Below is a small trained network, with its code and all its weights. Each question gives an input and a class and asks what happens when units are switched off, that is, made to give their printed mean instead of their output.

import numpy as np


def w(rows, s, z=0):
    codes = np.array(rows[::2]) - 128.0
    scale = np.full(codes.shape[1], s)
    scale[-1] = z or s
    return codes * scale


def f(y):
    return np.maximum(y, 0)


def log_softmax(a):
    a = a - a.max(-1, keepdims=True)
    return a - np.log(np.exp(a).sum(-1, keepdims=True))


def net(x, mask):
    res = np.array(x, float).reshape(1, 4) / 4 @ E
    y = f(res @ A[0][:, :-1].T + A[0][:, -1])
    res = res + np.where(mask, y, B[0][:, -1]) @ B[0][:, :-1]
    return log_softmax(res[-1] @ U[:, :-1].T + U[:, -1])


A, B = {}, {}
E = w([
[30,168,98,48,159,139,71],'x0',
[148,158,106,49,220,63,182],'x1',
[157,111,1,205,171,122,105],'x2',
[100,7,202,157,245,186,88],'x3',
],0.01)
A[0] = w([
[67,93,137,131,149,117,105,200],'n1',
[95,117,132,191,100,198,68,233],'n2',
[154,146,164,132,98,171,195,169],'n3',
[229,101,169,198,138,85,193,196],'n4',
[160,154,177,164,73,149,121,134],'n5',
[141,117,171,109,160,160,117,96],'n6',
[151,129,137,87,164,102,201,175],'n7',
[162,96,127,249,88,138,115,202],'n8',
[193,128,129,195,147,157,99,163],'n9',
[175,148,165,132,131,87,252,254],'n10',
[73,123,123,80,154,162,28,157],'n11',
[42,95,160,94,159,185,109,184],'n12',
[217,174,55,140,154,113,113,235],'n13',
[120,175,94,62,110,125,154,137],'n14',
[61,155,112,53,91,87,108,188],'n15',
[136,44,104,214,154,123,99,206],'n16',
[156,135,73,136,101,86,104,205],'n17',
],0.013,0.0044)
B[0] = w([
[144,177,173,135,201,173,135,195],'n1',
[202,102,185,156,80,202,103,234],'n2',
[139,199,170,115,84,94,94,190],'n3',
[192,129,137,112,149,116,109,251],'n4',
[119,161,183,142,73,111,111,192],'n5',
[119,140,176,130,173,140,101,177],'n6',
[142,138,87,80,178,93,185,208],'n7',
[175,113,137,140,91,133,149,247],'n8',
[180,92,103,122,106,141,132,200],'n9',
[173,184,105,60,139,10,102,244],'n10',
[96,215,159,138,101,187,113,230],'n11',
[105,211,169,94,131,181,98,238],'n12',
[129,130,55,139,153,142,99,229],'n13',
[72,126,90,153,78,93,166,214],'n14',
[30,142,104,130,122,152,152,238],'n15',
[154,127,149,124,126,143,149,242],'n16',
[121,139,63,206,108,120,125,199],'n17',
],0.011,0.013)
U = w([
[157,164,181,125,95,66,68,73],'0',
[100,173,161,122,192,249,80,184],'1',
[198,71,136,186,109,227,135,201],'2',
[105,78,128,147,157,113,126,16],'3',
[126,53,120,135,153,80,132,2],'4',
[81,130,27,243,96,123,47,132],'5',
[221,131,76,74,238,99,171,141],'6',
[67,149,117,74,127,85,232,206],'7',
],0.011,0.0028)

Each question gives the input, the list of numbers given to net, and the class t.
The units are the neurons (one row each of A and B). Each row of codes is followed by its name. A weight is (code - 128) times the scale printed after its matrix; where a second scale follows, it is the last column's (A, B and U).
mask holds one flag per neuron, in row order. A switched-off neuron (its flag False) gives its mean, the last column of its row in B, instead of its output. The means were averaged over made-up inputs and are rounded, as every weight is.
A unit's drop is (log p(t) with every unit on - log p(t) with that unit switched off) / (log p(t) with every unit on - log p(t) with every unit switched off).
The circuit of an input: a set's keep is (log p(t) with only the set's units on - log p(t) with every unit switched off) / (log p(t) with every unit on - log p(t) with every unit switched off). Starting from the 12 units with the biggest drops (on a tie, the unit counted first), units are removed one at a time, each time the one whose removal leaves the highest keep (on an exact tie, the one counted first), for as long as the keep stays at least 0.8.
units of the circuit, in order: the units of the circuit, biggest drop first
top k neurons: the k neurons with the biggest drops, biggest first
drop when u is switched off: that unit's drop, to one decimal
input [-8,3,-7,5], class 6: units of the circuit, in order : (n7)
input [-5,0,-2,7], class 2: units of the circuit, in order : (n9; n8)
input [-7,4,-8,0], class 6: top 2 neurons : (n7; n11)
input [-5,2,-5,5], class 6: units of the circuit, in order : (n11; n7)
input [-7,6,-8,-8], class 6: top 4 neurons : (n7; n10; n4; n11)
input [0,1,6,0], class 5: top 3 neurons : (n13; n17; n2)
input [7,-1,-4,-4], class 7: top 3 neurons : (n14; n2; n15)
input [2,-1,7,0], class 2: units of the circuit, in order : (n10; n15)
input [-2,6,-4,-2], class 6: top 3 neurons : (n10; n7; n11)
input [1,6,1,-3], class 7: top 2 neurons : (n14; n4)
input [-2,-8,5,-6], class 2: top 2 neurons : (n2; n8)
input [-8,-8,-8,5], class 0: top 2 neurons : (n3; n5)
input [-3,5,-5,7], class 6: top 2 neurons : (n7; n10)
input [1,-3,3,5], class 2: units of the circuit, in order : (n2)
input [4,8,-6,3], class 7: top 2 neurons : (n7; n2)
input [8,3,6,-1], class 5: drop when n1 is switched off : 0.0
input [-6,6,-5,-1], class 6: drop when n7 is switched off : 0.1
input [4,-8,2,-1], class 2: drop when n2 is switched off : 0.4
